(in the rows, 128 means zero)
Each row of numbers stands for one thing and depends on some of the facts below. Use the named rows to name the rest.

Some things and their rows:
[138 100 128 134 134 138 166 141  88 115 174  96  75 134 120 112 129 118
 144 127 117 103  59 127 116 141 101 144 130 131 157 117 101 131 119 125
  68 182 134  92 144 135]: (715)
[131 104 133 136 127 137 166 117  93 113 174 107  63 120 130 104 120 115
 144 126 110  99  54 138 115 114 101 147 117 121 172 115 110 135 118 124
  65 179 131 101 145 132]: (1005)
[140 102 132 127 140 127 148 140  62 130 167 102  83 123 140 104 138  94
 162 130 131  83  56 140 123 117 103 145 125 114 137 122 113 132 100 118
 116 185 136 117 136 169]: (1184)
[138 101 142 129 114 133 158 126  97 109 174  92  53 132 126 106 125 129
 143 142 117 107  60 125 120 120  94 154 116 116 178 115 103 134 100 121
  63 180 129  92 153 135]: (419)
[133  89 123 137 142 120 152 113  96 128 192  96  75 155 138 126 117 112
 162 167  94 108  41 126 108 122 100 156 111 125 189 113 110 135 118 133
  76 163 133  79 132 111]: (931)
[146  98 119 126 129 134 150 132  73 125 170 109  79 105 139 111 120 107
 156 124 115 102  58 144 115 126  88 158 121 117 169 126 115 133 103 129
 107 181 136 106 141 132]: (219)
[129 101 144 139 126 142 159 113  76 108 177 118  54 110 133 119 127 115
 151 126 113  89  43 128 118 126 103 147 110 121 158 114 108 132 136 116
  67 172 129  96 148 142]: (1401)
[137 103 139 125 136 132 150 145  65 125 165 107  87 127 139 105 135  95
 166 129 131  80  49 141 124 120 104 149 123 122 132 128 117 130 105 112
 118 182 139 123 136 177]: (1278)
[130  95 140 139 144 122 156 101  84 127 200  80  64 133 135 122 123 114
 155 163  96 110  50 126 102 121  99 150 107 121 187 111 111 137 114 136
  60 163 134  85 133 106]: (671)
[140 102 114 126 120 135 147 132  93 107 156 128  65  68 133 105 116 115
 145 105 134  88  70 149 131 115  91 153 127 109 143 126 111 132 115 121
  99 187 128 124 153 165]: (244)
[137  93 120 133 126 128 159 124  89 127 178 100  80 149 140 125 110 113
 166 158  90 114  44 129 102 119  91 164 109 130 195 115 123 132 105 130
  98 170 138  91 130  99]: (1149)
[144 100  90 118 135 109 167 137 106 127 158 119  20  85 150 112 145 101
 140  66 150 116  97 110 135 134 106 166 100 110 150 148 110 134 126  92
  68 164 112 162 156 167]: (1309)
[144 108 101 110 162 104 171 148  93 152 170  83  43 158 153  99 159  89
 145  83 144 126  97 114 119 124 112 164 106 119 163 149 116 134  91  99
  78 161 124 159 135 175]: (129)
[141 102  85 118 182 102 172 156 113 162 172  81  58 154 149 103 156  95
 141  95 147 128  98 111 123 131 119 164 118 127 149 148 105 128 109 101
  81 160 123 163 127 172]: (436)
[130  87  80 133 180  99 167 123 125 153 191 103  42 155 158 149 133 103
 162 122 108 134  67  84 109 145 120 168  91 143 179 134 110 131 149 104
  55 141 118 120 124 122]: (287)
[144 105 105 113 137 110 188 140 110 137 178  89  28 162 142 105 159  98
 134  88 125 131  97 101 115 139 110 167 101 124 186 141 108 141 100 104
  27 168 118 126 147 146]: (821)
[140  87  86 128 161  92 179 121 144 158 181  86  51 180 154 120 141 104
 146 129 104 149  87  96 106 127 115 183  98 134 205 140 111 135 119 113
  59 151 116 136 123 117]: (814)
[142 102  89 124 158 121 185 149 102 130 179 107  43 141 141 124 143 101
 145  76 126 128  82  92 116 154 114 162 105 143 168 142 106 132 142  95
  54 161 121 140 140 146]: (1209)
[139 108  71 115 164 110 159 137 111 130 177 105  22  89 145 118 138 107
 131  57 154 120 105 119 132 129 103 153 104 112 164 145 106 137 113  99
  41 161 117 151 156 162]: (1086)

Some facts about the things:
ξ: belongs to class; ζ: refers to; μ: is of sort
(10): ξ a; ζ (1326); μ h
(1005): ξ a; ζ (1352); μ c
(1026): ξ b; ζ (1352); μ d
(1029): ξ a; ζ (315); μ g
(1033): ξ b; μ g
(1036): ξ a; μ e
(1039): ξ b; μ f
(1049): ξ a; ζ (130); μ c
(1059): ξ a; μ c
(107): ξ a; ζ (662); μ c
(1086): ξ b; ζ (1405); μ h
(1088): ξ a; ζ (244); μ f
(1092): ξ b; ζ (287),(1059),(1263); μ c
(1094): ξ b; ζ (626); μ c
(1102): ξ a; μ d
(1143): ξ b; ζ (1326); μ d
(1144): ξ b; μ c
(1149): ξ a; ζ (794); μ d
(1157): ξ b; ζ (958),(894); μ f
(1184): ξ a; μ f
(1188): ξ a; μ e
(1201): ξ b; μ d
(1206): ξ b; ζ (1201),(417),(1240); μ e
(1207): ξ b; μ c
(1209): ξ b; μ g
(1216): ξ a; ζ (724); μ f
(1234): ξ b; ζ (958),(1102); μ h
(1240): ξ a; μ h
(1263): ξ a; ζ (326); μ d
(1275): ξ b; ζ (1188); μ e
(1278): ξ a; μ f
(1286): ξ b; ζ (589),(724),(287); μ d
(1289): ξ a; ζ (922),(744); μ e
(129): ξ b; ζ (674),(1309); μ f
(130): ξ a; ζ (362); μ f
(1309): ξ b; μ h
(1317): ξ b; ζ (326); μ h
(1326): ξ b; ζ (894); μ c
(1328): ξ b; ζ (879),(1278); μ c
(1330): ξ a; ζ (1207),(1263); μ f
(1339): ξ b; ζ (130); μ e
(1349): ξ b; μ f
(1351): ξ a; ζ (1339); μ d
(1352): ξ b; ζ (1401); μ c
(1365): ξ a; μ g
(137): ξ a; ζ (794); μ e
(1379): ξ a; ζ (1033); μ c
(1398): ξ b; ζ (1326),(432); μ e
(1401): ξ a; μ c
(1405): ξ b; ζ (960),(161),(1263); μ e
(148): ξ a; μ d
(153): ξ b; ζ (583); μ e
(161): ξ a; μ h
(169): ξ b; μ c
(219): ξ a; ζ (794); μ e
(244): ξ a; ζ (465); μ h
(247): ξ a; ζ (362),(1216); μ f
(284): ξ b; ζ (662),(626); μ g
(287): ξ b; μ d
(290): ξ b; ζ (77),(1286); μ g
(292): ξ a; ζ (1330); μ f
(305): ξ a; μ h
(308): ξ b; ζ (10); μ h
(315): ξ a; μ c
(325): ξ b; μ h
(326): ξ a; μ d
(330): ξ a; ζ (1326),(1349),(1263); μ h
(339): ξ a; ζ (10),(1240); μ e
(362): ξ b; ζ (626); μ f
(379): ξ a; μ c
(38): ξ b; μ f
(401): ξ b; μ c
(417): ξ a; ζ (1263); μ h
(419): ξ a; ζ (85),(1240); μ c
(432): ξ a; ζ (733); μ c
(436): ξ b; ζ (290),(1102); μ f
(437): ξ b; μ d
(443): ξ b; μ h
(452): ξ a; μ f
(453): ξ b; μ h
(458): ξ b; ζ (10),(1349); μ g
(465): ξ b; μ h
(47): ξ a; μ h
(506): ξ a; ζ (960); μ d
(517): ξ a; μ d
(54): ξ a; ζ (290),(315); μ h
(550): ξ a; μ c
(583): ξ b; ζ (733); μ c
(585): ξ a; ζ (1188); μ c
(589): ξ b; μ c
(604): ξ b; μ f
(626): ξ b; ζ (1207),(1263); μ g
(649): ξ b; μ f
(659): ξ a; ζ (1143); μ f
(662): ξ a; ζ (161); μ e
(671): ξ a; ζ (1330),(1401),(626); μ d
(674): ξ b; μ c
(694): ξ b; μ c
(702): ξ a; μ c
(715): ξ a; ζ (589),(1209); μ g
(724): ξ a; ζ (813); μ d
(733): ξ a; ζ (813); μ d
(736): ξ a; ζ (379),(894),(1144); μ h
(744): ξ b; ζ (813); μ e
(746): ξ a; ζ (326),(626); μ d
(747): ξ b; ζ (148); μ c
(77): ξ a; μ h
(770): ξ a; ζ (130); μ f
(785): ξ b; ζ (1289); μ d
(790): ξ a; ζ (1240),(958),(1309); μ g
(794): ξ b; ζ (855); μ e
(813): ξ b; ζ (287),(315); μ c
(814): ξ b; ζ (432),(1102); μ d
(821): ξ b; ζ (662),(1240),(1157); μ g
(829): ξ a; ζ (362); μ d
(85): ξ a; μ d
(855): ξ b; μ h
(856): ξ b; ζ (148); μ f
(879): ξ b; μ c
(89): ξ b; μ g
(894): ξ b; μ c
(913): ξ a; ζ (1102); μ e
(922): ξ b; ζ (326),(315); μ g
(931): ξ a; ζ (1059); μ d
(932): ξ a; ζ (1330),(589),(960); μ f
(945): ξ a; ζ (326),(969); μ d
(958): ξ a; ζ (1207); μ d
(960): ξ b; ζ (550),(85); μ g
(969): ξ b; ζ (1033); μ g
(97): ξ b; ζ (1317); μ e
(997): ξ b; ζ (922); μ g

Name these rows:
No name comes twice in this set of rows, the named rows included.
[144 105 112 111 163  99 169 145  94 155 170  86  35 155 156 102 170  89
 149 100 145 115  95 107 125 125 116 164 102 119 155 148 112 135  89  99
  71 164 121 157 136 178] | (1157)
[130  94 134 137 139 134 161 123  92 108 171 121  61 122 132 126 117 117
 155 137 115  90  42 125 125 126 108 148 116 127 153 118 101 131 132 117
  63 177 125  87 145 143] | (1059)
[138 101 125 121 136 120 147 116 103 115 162 109  55  95 134  99 130 117
 132 127 139  87  78 147 137 106  97 150 128  96 154 124  98 139  93 127
  67 185 122 105 157 169] | (330)
[141  95 140 130 104 128 137 124  88  99 157 124  35  67 135 112 129 121
 153 124 145  80  58 127 142 125  97 153 114  98 133 125 105 135 116 110
  88 186 122 112 165 166] | (1240)
[132  96  72 130 193 106 184 135 138 138 177 114  56 141 145 126 139 106
 138  87 122 125  83 102 122 133 121 163 107 138 171 139 101 128 139 101
  40 157 112 133 134 155] | (813)
[138 101 133 129 117 132 137 119  81  97 163 124  46  57 134 112 126 119
 149 111 145  80  64 133 140 124  95 144 119 102 131 122 104 135 122 113
  72 180 126 110 162 172] | (161)
[130  88 142 139 146 117 146 102  90 123 194 105  52 141 143 140 123 111
 171 172 100  98  26 111 117 132 109 147 100 123 178 114 109 135 125 124
  64 156 131  69 138 122] | (1263)
[134  81 127 140 152 115 157 114 117 137 177 109  78 156 142 126 121 118
 164 185  93 106  42 116 114 121 107 166 114 132 169 117 106 130 129 132
  89 166 126  85 126 117] | (733)
[135  85 154 143 119 120 151 107 100 127 180  93  52 140 138 124 131 122
 168 182  97 113  42 110 114 123 100 162 102 122 176 116 112 135 124 124
  80 168 127  89 137 109] | (958)
[137  93 111 129 165 118 139 126  94 124 179 113  83 113 141 128 129 105
 153 139 118  93  57 140 121 128 105 147 126 118 157 122 100 132 106 132
  83 173 128  91 138 153] | (1289)
[136  90 137 135 133 124 160 124 126 121 159 119  71 138 131 107 127 122
 145 153 110  93  54 123 126 119 106 166 122 126 155 119 100 129 122 121
  83 181 121  95 143 142] | (432)
[133 105  91 125 151 119 187 130 105 133 178 110  36 125 146 121 137 101
 144  71 122 123  82 103 118 131 110 163  93 127 180 139 114 133 138  99
  39 160 119 147 143 143] | (1352)
[133  98  84 132 159 120 177 137 112 132 174 112  34 126 145 132 135 115
 144  83 130 130  73  88 121 144 115 158  98 139 162 138 105 127 155  92
  49 155 118 138 142 148] | (589)
[140  90  97 119 149  92 180 119 126 161 179  99  36 171 163 122 144  97
 155 130 102 136  74  98 113 125 112 185  87 128 208 139 117 139 111 108
  55 151 116 123 127 120] | (1143)

Now the same things, written a new way:
Some rows with their names:
[132 151 170 152 117  96 180  99 205 118 101 118 135  83  84 127 179  87
 147 146 150 129 151 140  69 139 122  98 100  93 113  92 138 158]: (662)
[110 115 143 112 128 141 155 102 197 140 126 107  94  87 109  98 131 102
 132 106 102 124 156 173  88 143 138 113 116 106 121  91 143 164]: (247)
[172 150 102 164 147 169 100 100  77 120 141 146 168 148 163 190 150 153
 115 135 176 116  97  76 147 125 101  97 114 131 114 165 122  90]: (1033)
[129 128 153 124 116 120 171 121 194 146 130 109 120 103  91 115 138  98
 130 118 118 130 171 160  91 148 149 105 108 100 124  96 138 143]: (1330)
[162 140 100 126 161 180 106 118 105 149 139 149 121 139 169 160 125 142
 131 169 151 106  88 114 143 106 149 130 143 158 108 175 125  83]: (1026)
[135 138 101 115 164 153  97 135  72 117 128 137 100 165 172 110 116 143
 126 165 149  97  71 116 154  93 119 123 127 158 121 162 115 119]: (436)
[103 138 168 108  90  69 172 157 176 127 131 104 124 127  78 108 146  78
 131 124 111 156 172 165 132 161 140 149 148 114 164  97 136 149]: (550)
[146 145  93 152 165 198  85  86  72 116 141 135 124 145 162 135 138 151
 135 156 163 102  70  77 148 119 105  90 108 129 120 153 121 112]: (997)
[140 162 107 100 159 178 100 134  90 112 143 131  94 169 174 130 127 130
 135 173 151  97  78 118 163 104 130 120 109 156 102 160 118 111]: (1286)
[120 134 163 120 110 116 141 119 201 116 116 112 124  63 124 154 143 112
 123 103  93 125 161 152  94 145 146 140 119 121  78  90 130 162]: (517)
[144 141 101 160 170 153 106 116  81 115  91 153 106 131 173 102 137 166
 128 192 183  94  60  97 106  95 100 117 112 143 108 181 114 137]: (1398)
[153 127 174 110 112 156 133 152 208 130  87 135 125  71  96 142 140 100
 117  98  62 144 141 121 111 105 138 161 102 108  69  83 178 177]: (1149)
[124 106 139 124 115 138 166 104 201 146 126 115 107  81 107 127 133 108
 131 107 110 135 156 160  75 136 145 108 129 106 118  91 143 150]: (770)
[120 170 182 125 109  93 171 144 202 115 134 117 121  97  83 145 161  84
 146 132 123 122 165 140 111 150 163 114 104 118  93  94 124 151]: (85)
[144 138 108 152 169 196 115  98  74 150 130 135 126 136 130 147 129 132
 143 183 167  95  58  69 147 132 130  90 143 129 128 160 112  99]: (284)
[125 113 150 113 124 156 166  99 207 159 125  99  96  73  99 120 130 100
 140 119 105 112 153 150  78 147 171 113 131 114 106  87 138 141]: (671)
[114 116  95 141 148 123  77 143  32 134 151 156 157 174 127 156  87 158
 127 104 106 158 112 102 200 109 115 133 161 149 149 153 102  89]: (325)
[ 75  78 137 132 123 101 163 137 137 172 144 103 118  96  60  72  70 137
 125  65  64 160 179 141 107 172 156 113 139 101 144  88 110 153]: (330)
[158 178 112 121 140 162  96 142  93  93 157 140 125 189 182 137 132 145
 119 150 182 101 116 105 163 105 124 107  83 168 102 159 126  95]: (287)

Which thing is each row?
No name comes twice in this set of rows, the named rows included.
[129 129 161 159 110  83 158 100 198  98  89 129 147  72 132 167 199 109
 134 110 141 133 154 149  78 119 100 126 113  99  96  97 136 171] | (1188)
[ 98 130 151 109 134 115 165 120 190 136 117 105  89  89  83 103 139  87
 146 129  99 122 137 168  98 143 146 107 126 109 119  88 130 164] | (932)
[142 168 117 151 151 158  99 120  64  95 141 149 143 163 151 154 154 129
 137 159 177 107  84  71 172 117 107 103 106 136 117 146 110 106] | (1209)
[136 150 105 109 165 174  87 137  82 125 130 130  98 141 178 117 115 152
 136 170 148  86  76 102 153 104 135 128 113 158  93 164 113 121] | (814)
[136 108  87 105 134 157 116 137  77 159 140 143 129 184 144 111 103 127
 127 164 154 128 104 135 166 123 133 145 165 159 192 174 136  74] | (1094)
[133 144 118 161 180 167 120 124  70 144 123 135 133 126 127 133 130 141
 149 188 158  94  50  50 140 120 136 109 133 130 120 167 105 113] | (821)
[196 142 123 152 146 170  91 140 101 103  79 184 173 144 152 161 160 133
 113 179 147 142  64  76 149  48  83 143 100 131  98 153 157 128] | (794)
[133 133 109 134 160 148 107 136  85 145 117 144 122 144 151 134 120 140
 141 185 151 106  74 100 146 101 143 134 154 161 118 177 111 103] | (129)
[173 153 102 158 149 181 117 100  88 136 138 142 159 153 142 153 140 150
 127 163 190 103  87  63 140 134 124  84 109 122 131 167 111  82] | (626)
[140 174 124 162 165 155 115 116  72 114 136 136 142 149 127 158 157 110
 148 189 167 111  67  63 173 121 123  97 127 130 124 155  99 102] | (960)
[112 134 150 111 117 120 148 118 191 113 125 110  98 103 120 105 134 111
 131  91 113 127 165 166  93 137 124 110  93 115 111  91 145 172] | (1216)
[ 88 104 149 145 105  64 158 156 136 141 146 106 149 106  67  81  81 152
 119  56  80 168 200 126  99 174 153 124 121 103 143  87 104 155] | (10)
[137 160 106 146 166 177  86 111  61  92 140 139 120 149 164 130 148 135
 131 154 169  99  72  76 166 112 101  97  92 136 115 145 118 116] | (290)

